Below are the code and all the weights of a small trained network. Each question names an input and a class and asks about switching units off, where a switched-off unit gives its printed mean instead of its output.

import numpy as np


def w(rows, s, z=0):
    codes = np.array(rows[::2]) - 128.0
    scale = np.full(codes.shape[1], s)
    scale[-1] = z or s
    return codes * scale


def f(y):
    return np.maximum(y, 0)


def log_softmax(a):
    a = a - a.max(-1, keepdims=True)
    return a - np.log(np.exp(a).sum(-1, keepdims=True))


def net(x, mask):
    res = np.array(x, float).reshape(1, 7) / 4 @ E
    y = f(res @ A[0][:, :-1].T + A[0][:, -1])
    res = res + np.where(mask, y, B[0][:, -1]) @ B[0][:, :-1]
    return log_softmax(res[-1] @ U[:, :-1].T + U[:, -1])


A, B = {}, {}
E = w([
[194,101,42,167,184,221,208],'x0',
[130,127,131,128,129,130,126],'x1',
[124,125,125,130,126,124,128],'x2',
[88,3,99,71,169,188,6],'x3',
[44,88,213,220,168,159,166],'x4',
[133,127,129,129,130,127,126],'x5',
[35,201,64,156,31,220,101],'x6',
],0.0056)
A[0] = w([
[176,255,166,174,71,57,241,88],'N1',
[188,90,165,98,194,66,154,1],'N2',
[176,117,66,158,177,184,174,50],'N3',
[47,79,208,227,176,174,164,53],'N4',
[175,110,67,162,177,189,174,31],'N5',
[57,90,199,214,165,157,155,114],'N6',
[68,179,76,138,60,193,123,34],'N7',
[184,91,158,97,183,66,149,61],'N8',
[66,184,77,139,57,193,124,35],'N9',
[179,86,167,111,190,69,147,16],'N10',
[92,145,185,124,101,74,90,100],'N11',
[202,159,51,45,96,115,100,16],'N12',
[97,145,181,107,99,59,78,96],'N13',
[178,112,63,158,182,195,179,12],'N14',
[174,111,68,160,178,190,172,27],'N15',
[54,88,193,211,166,164,159,96],'N16',
[88,151,183,100,87,64,67,36],'N17',
[72,95,197,204,162,146,158,124],'N18',
[83,150,186,101,91,62,74,19],'N19',
[55,192,67,141,50,202,123,23],'N20',
[94,149,185,103,92,64,76,64],'N21',
[189,146,59,57,106,116,106,43],'N22',
[89,3,103,58,160,191,2,126],'N23',
[197,99,161,110,195,64,163,69],'N24',
],0.0055,0.0032)
B[0] = w([
[10,101,46,203,244,24,182,237],'N1',
[175,44,204,239,130,147,25,167],'N2',
[84,58,149,93,48,180,177,173],'N3',
[216,189,74,64,47,23,87,196],'N4',
[80,46,154,86,30,179,188,170],'N5',
[195,188,88,75,76,60,97,199],'N6',
[178,51,199,233,138,130,37,177],'N7',
[157,91,179,197,131,158,60,175],'N8',
[175,48,194,233,139,131,38,180],'N9',
[178,57,197,218,117,158,39,166],'N10',
[101,96,135,87,89,188,181,172],'N11',
[199,163,88,92,50,10,87,176],'N12',
[80,76,142,88,82,206,195,178],'N13',
[74,28,157,85,17,187,198,170],'N14',
[80,39,150,84,27,178,195,168],'N15',
[204,193,79,68,64,44,90,194],'N16',
[75,58,143,94,64,193,197,170],'N17',
[197,191,86,70,72,63,96,194],'N18',
[73,45,149,84,42,199,202,166],'N19',
[175,47,200,232,141,129,36,188],'N20',
[79,72,141,91,77,187,192,172],'N21',
[190,170,87,93,64,29,90,171],'N22',
[17,147,32,184,253,10,204,253],'N23',
[144,96,171,190,140,157,73,186],'N24',
],0.005,0.0055)
U = w([
[178,67,230,254,133,156,6,56],'0',
[76,53,160,27,41,208,233,67],'1',
[24,139,28,183,250,45,184,57],'2',
[241,218,72,17,55,62,59,71],'3',
[132,163,142,106,170,155,126,254],'4',
[128,164,141,112,159,156,122,237],'5',
],0.0074,0.0078)

Each question gives the input, the list of numbers given to net, and the class t.
The units are the neurons (one row each of A and B). Each row of codes is followed by its name. A weight is (code - 128) times the scale printed after its matrix; where a second scale follows, it is the last column's (A, B and U).
mask holds one flag per neuron, in row order. A switched-off neuron (its flag False) gives its mean, the last column of its row in B, instead of its output. The means were averaged over made-up inputs and are rounded, as every weight is.
A unit's drop is (log p(t) with every unit on - log p(t) with that unit switched off) / (log p(t) with every unit on - log p(t) with every unit switched off).
The circuit of an input: a set's keep is (log p(t) with only the set's units on - log p(t) with every unit switched off) / (log p(t) with every unit on - log p(t) with every unit switched off). Starting from the 12 units with the biggest drops (on a tie, the unit counted first), units are removed one at a time, each time the one whose removal leaves the highest keep (on an exact tie, the one counted first), for as long as the keep stays at least 0.8.
circuit, biggest first: the units of the circuit, biggest drop first
most important unit: the unit with the biggest drop
k most important neurons: the k neurons with the biggest drops, biggest first
drop when u is switched off: that unit's drop, to one decimal
input [3,-5,-1,-5,-2,7,1], class 2: most important unit -> N1
input [-4,-3,1,2,-4,5,-7], class 0: circuit, biggest first -> N2, N10
input [5,-1,4,2,-3,0,-7], class 0: circuit, biggest first -> N2, N10
input [5,7,7,-7,5,5,7], class 0: circuit, biggest first -> N20, N9
input [8,-1,-1,6,-4,-2,-5], class 1: circuit, biggest first -> N14, N15
input [5,-3,-2,4,7,4,-1], class 3: circuit, biggest first -> N4, N16, N6
input [3,2,6,7,8,-8,6], class 3: 2 most important neurons -> N4, N16
input [-6,7,-8,4,-7,6,-8], class 0: circuit, biggest first -> N2, N10
input [-2,1,2,6,7,6,3], class 3: circuit, biggest first -> N4, N16, N6
input [5,-3,3,-3,7,-1,-7], class 0: 4 most important neurons -> N2, N10, N24, N8
input [-3,-1,-2,7,-3,1,7], class 0: 3 most important neurons -> N20, N7, N9
input [-3,-5,3,1,-1,4,5], class 0: drop when N17 is switched off -> 0.0
input [5,-2,2,0,-5,-5,-2], class 1: drop when N4 is switched off -> 0.2
input [4,2,-3,-7,-5,0,-5], class 2: circuit, biggest first -> N1
input [1,-2,6,-6,-3,-3,-2], class 2: drop when N1 is switched off -> 0.8
